The same points measured another way (B), then each row and its match in B:
B:
<119>: 0.664, 1.678, 0.191, -0.369, 0.093, 0.711, -0.420, -0.925, -0.603, 1.749, 1.666, -0.138, -0.369, -1.136, 0.141
<88>: 0.506, 0.061, 2.839, -0.453, 0.048, -0.120, -1.927, 0.150, 0.197, -0.780, -2.083, 4.050, 0.311, 0.187, 1.180
<92>: 0.754, 0.049, -0.998, 0.514, 0.560, 0.111, 0.098, -0.074, -0.264, -1.219, 1.619, -1.914, 0.666, -0.806, 0.578
<104>: -0.083, 0.103, 0.530, 0.432, 0.398, -0.332, 0.343, 0.814, 0.203, -1.685, 0.013, -0.072, 1.427, 0.243, 1.386
<79>: 1.002, 1.303, -3.041, -0.262, -0.258, 0.881, 1.437, -1.864, -1.164, 2.497, 3.615, -3.764, -1.105, -1.862, -0.424
<97>: 0.863, 0.790, 0.070, -0.336, 0.057, 0.623, -0.478, -0.612, -0.508, 0.943, 0.843, -0.129, 0.506, -0.374, 0.708
<120>: 1.079, 0.284, -1.791, 0.644, 0.235, -0.109, 0.785, -1.182, -0.980, 1.469, 2.477, -2.958, -0.033, -0.411, 1.211
<76>: 1.686, 1.551, -1.718, 1.447, 0.479, 1.332, 0.253, -1.300, -0.501, 0.709, 4.691, -5.258, -0.753, -2.165, -0.248
<99>: -1.028, -0.684, 0.053, -1.513, -0.681, -1.305, -0.498, -0.040, 0.716, -1.689, -4.101, 4.832, 0.953, 1.335, 2.104
<118>: 1.331, 0.695, 0.726, 1.667, 0.611, 0.286, -0.826, -0.797, 0.281, -2.275, 1.488, -1.472, 0.480, -0.966, 1.090
<70>: -0.415, 0.913, -0.129, -0.718, -0.132, -0.044, 0.079, -0.385, 0.186, -0.808, -0.926, 0.287, 0.934, -0.002, 1.167
<128>: 1.142, 1.623, -2.315, 0.465, -0.099, 0.577, -0.531, -1.955, 0.043, 0.082, 2.848, -2.960, -0.747, -1.387, 0.631
<113>: -0.026, -0.304, 3.005, 0.333, -0.138, -0.238, -1.809, 1.222, 0.419, -1.835, -1.815, 3.296, 1.618, 0.693, 1.890
<83>: 1.038, -0.255, -1.390, -0.192, -0.273, 0.402, 0.162, -1.133, -0.452, -0.270, 0.637, -0.236, 0.560, -0.162, 0.725
<81>: -1.067, -0.356, 1.372, -1.067, 0.166, -1.026, -1.157, 0.134, 0.375, -0.473, -3.123, 2.890, 0.884, 0.794, 1.359
<117>: 2.330, 2.054, -4.005, -0.171, -0.431, 1.577, 1.582, -2.564, -1.327, 3.258, 5.496, -6.266, -1.365, -2.494, -1.646
<105>: -1.668, -0.553, 1.943, -0.694, -0.070, -1.176, -0.044, 1.730, 0.839, -3.103, -3.549, 4.005, 1.946, 1.932, 2.707
<69>: 0.857, 1.017, 0.464, 0.195, 0.038, 0.809, -0.405, -0.883, -0.561, -0.901, 0.156, -0.056, 0.808, 0.081, 0.764
<90>: -1.786, -1.378, 2.381, -1.417, -0.336, -1.736, -1.100, 0.789, 1.277, -3.188, -5.053, 6.539, 1.318, 2.823, 2.642
<84>: -0.426, -0.924, 0.615, -0.160, -0.183, -0.619, -0.360, 0.454, 0.123, -1.738, -1.871, 3.061, 1.248, 0.784, 1.367

-2.182, 0.273, 0.815, -1.871, 2.361, 1.100, -0.457, 0.777, -1.389, 1.643, -0.426, 4.540, -0.509, 2.338, 0.803, 4.459, 0.976, 0.103, 0.614, 3.452, 1.163	<113>
1.428, -0.579, 3.286, -1.037, -1.635, 1.483, 4.598, -1.745, 5.492, 0.380, 5.013, -4.158, 5.486, 1.449, -0.167, -2.681, 0.843, -1.015, -1.946, -5.358, -3.904	<79>
-2.058, 0.975, 1.430, -1.882, 2.953, 2.282, 4.378, 1.332, 1.520, 1.484, 4.872, 1.944, 1.952, 2.405, -0.031, 3.619, 0.861, 1.131, -0.406, 0.160, -1.520	<104>
-0.895, -0.091, 0.879, -1.329, 0.870, 1.268, 3.627, -1.387, 3.437, 0.722, 3.110, 1.259, 1.883, 3.138, 0.255, 1.008, 1.321, -0.316, -1.275, -3.423, -2.222	<83>
-1.179, -0.560, -1.746, -2.268, 2.997, 0.841, 1.379, 0.544, -0.082, 0.834, 0.197, 5.114, -2.962, 3.568, 1.321, 2.951, 3.094, 0.323, -0.235, 5.535, 0.723	<81>
-4.069, -1.433, -3.837, -2.188, 2.983, 0.548, 0.812, -0.350, 0.198, 0.500, 0.146, 5.649, -5.011, 3.815, 1.538, 2.569, 4.421, 0.012, -0.790, 5.517, 0.082	<99>
0.084, 0.360, 1.873, -1.212, 0.454, 1.818, 5.333, 0.419, 0.774, 1.072, 3.674, -0.385, 3.657, 1.107, -0.070, 1.756, 0.044, -0.433, 0.022, -2.061, -1.539	<92>
3.535, -0.568, 5.162, -0.196, -4.203, 1.760, 5.033, -2.757, 6.380, 0.140, 6.111, -6.146, 9.005, 1.176, -0.629, -3.812, -0.827, -1.432, -2.481, -8.822, -4.694	<117>
-1.504, -0.283, -0.565, -2.208, 2.104, 1.929, 3.991, -0.046, 2.218, 0.961, 3.030, 3.080, 0.810, 3.194, 0.628, 2.583, 2.080, 0.315, -0.509, 1.945, -1.412	<70>
-6.186, -0.748, -4.778, -2.318, 4.545, -0.122, -1.193, 3.021, -1.750, 1.160, -2.250, 7.037, -8.116, 3.582, 1.993, 4.466, 4.193, 0.950, 0.670, 9.029, 2.729	<90>
-1.157, -0.401, 2.718, -1.923, 0.676, 1.932, 3.035, -0.191, 2.946, 0.895, 2.227, 2.804, 1.539, 1.435, 0.466, 2.248, 1.290, -0.334, 0.025, 0.631, -1.053	<69>
-3.195, -0.264, -1.055, -1.595, 2.672, 0.821, 1.464, -1.296, 1.168, 0.514, 0.627, 3.935, -2.255, 3.842, 0.731, 3.149, 1.596, 0.454, -0.801, 2.893, -0.200	<84>
1.957, -1.335, 4.055, -2.171, -1.658, 2.333, 3.345, -0.323, 2.443, 1.136, 3.356, -2.851, 4.495, 0.082, 0.100, -0.109, 1.436, -2.174, 0.073, -3.813, -2.882	<128>
0.552, 0.525, 5.497, -1.273, 0.517, 2.338, 5.245, 0.546, 3.561, 1.031, 6.700, -3.208, 3.074, 1.242, -0.313, -0.700, 0.909, 0.333, -1.026, -3.851, -3.303	<120>
3.383, 0.375, 7.401, -1.534, -1.984, 2.620, 3.822, 0.665, 2.533, 1.625, 6.200, -5.513, 7.689, -1.805, -0.939, -0.646, -0.798, -1.167, -0.124, -7.522, -3.006	<76>
-0.264, 0.157, 2.258, -1.198, -0.022, 1.173, 2.178, -2.078, 3.240, 0.565, 1.745, 1.233, 2.557, 2.480, 0.142, 1.308, 0.375, -0.540, -1.205, -0.574, -2.103	<97>
-1.195, -1.098, 1.371, -1.318, 0.050, 0.649, -1.574, -1.847, -1.977, 0.553, -2.017, 4.498, -0.520, 2.625, 1.139, 2.870, 1.390, -2.052, -0.379, 3.625, 1.507	<88>
0.082, -0.195, 4.866, -1.974, -0.304, 2.702, 3.146, 1.069, -0.440, 1.608, 3.344, 0.119, 3.775, -0.146, -0.039, 2.232, 0.275, -0.947, 0.984, -2.022, -1.188	<118>
-5.382, 0.339, -3.788, -2.750, 5.946, 1.664, 2.235, 3.088, -0.110, 1.362, 1.749, 6.017, -3.635, 3.822, 1.486, 5.314, 3.398, 2.339, 0.574, 6.052, 1.057	<105>
0.574, -0.340, 3.345, -1.000, -1.150, 1.595, 2.330, -1.705, 2.094, 0.565, 2.226, -0.593, 4.711, 1.497, 0.081, 0.240, 1.025, -1.525, -0.863, -0.418, -1.908	<119>
